grid =
[[ -0.61  -7.52 -13.41   4.74  -4.51  -5.65 -10.26  -7.32  -9.18]
 [-10.06  16.21 -15.68   3.18  -2.37  -0.44  -2.50   7.97 -11.17]
 [ -4.05  -6.87   1.54 -10.39 -15.33  -5.52  -3.14  -3.89 -11.01]
 [  0.96 -18.77   0.17  -6.39  -8.02   2.30   4.31 -13.40   9.16]
 [ -8.82 -16.87 -13.94 -10.69  -8.88  -2.98  -1.96  -7.43  -2.64]
 [ -7.50  -2.47  -9.61   2.18  -9.60  -2.99   4.83  -0.14  -1.65]
 [ -8.44  -3.72  -5.29  -4.62  -6.36   1.32  -8.14  -8.38  -5.38]]
Rows and columns are counted from 0.
row 0 col 0 = -0.61
row 2 col 7 = -3.89
row 4 col 5 = -2.98
row 4 col 8 = -2.64
row 5 col 3 = 2.18
row 5 col 7 = -0.14
row 4 col 6 = -1.96
row 6 col 8 = -5.38
row 6 col 7 = -8.38
row 4 col 0 = -8.82
row 0 col 6 = -10.26
row 4 col 7 = -7.43
row 0 col 1 = -7.52
row 2 col 2 = 1.54
row 6 col 2 = -5.29
row 3 col 7 = -13.40
row 5 col 5 = -2.99
row 5 col 2 = -9.61
row 4 col 2 = -13.94
row 2 col 4 = -15.33
row 0 col 8 = -9.18
row 1 col 0 = -10.06
row 2 col 1 = -6.87
row 4 col 3 = -10.69
row 0 col 5 = -5.65
row 5 col 0 = -7.50
row 0 col 2 = -13.41
row 3 col 2 = 0.17

m =
  3.0   -2.2   -5.4   -4.9    3.5    7.4    1.9    3.2
-20.9    7.2    6.3  -15.5  -10.5  -23.1   24.6   19.7
 16.0   -3.0  -23.5  -18.8    8.0   15.1   17.6   15.7
 50.5   12.6  -39.5  -27.1   -1.6   -3.6   40.7   24.6
 16.1   -3.7  -17.3   -8.5    8.3   17.3    5.8    5.9
-58.6   -5.2   25.5   -8.3   -5.6  -11.8    5.6   11.3
 48.1    8.5  -39.8  -26.0    2.1    4.7   36.4   22.1
-40.1    8.0    7.5  -29.0  -12.6  -27.9   38.8   30.7
-28.8    7.8    4.6  -25.2  -11.0  -24.9   34.1   24.4
 25.0   -1.8  -28.6  -17.9    9.0   16.5   16.1   13.9
-20.5    6.3   11.6   -6.6   -9.9  -21.1   13.3    8.2
 19.0   22.6   -6.8  -17.1  -19.1  -39.3   40.7   18.9
-70.1  -10.2    9.3  -37.2    1.0   -0.8   32.9   36.0
-54.4  -21.2    8.8  -11.0   13.4   27.1   -6.1    9.8
-71.8  -14.5   19.6  -12.3    5.1    8.4   -0.1   11.7
-32.8  -16.9  -12.7  -28.3   15.0   29.6   15.8   23.8
Indices start at 0.
(0, 0) -> 3.0
(0, 3) -> -4.9
(2, 2) -> -23.5
(8, 3) -> -25.2
(3, 6) -> 40.7
(5, 5) -> -11.8
(0, 7) -> 3.2
(6, 7) -> 22.1
(4, 6) -> 5.8
(15, 2) -> -12.7
(8, 6) -> 34.1
(1, 0) -> -20.9
(4, 4) -> 8.3
(1, 1) -> 7.2
(13, 2) -> 8.8
(7, 1) -> 8.0
(12, 6) -> 32.9
(11, 3) -> -17.1
(9, 0) -> 25.0
(7, 0) -> -40.1
(6, 2) -> -39.8
(3, 1) -> 12.6
(3, 3) -> -27.1
(2, 5) -> 15.1
(8, 7) -> 24.4
(12, 2) -> 9.3
(8, 5) -> -24.9
(5, 2) -> 25.5
(4, 5) -> 17.3
(14, 6) -> -0.1
(14, 5) -> 8.4
(1, 3) -> -15.5
(2, 3) -> -18.8
(7, 6) -> 38.8
(13, 1) -> -21.2
(3, 5) -> -3.6
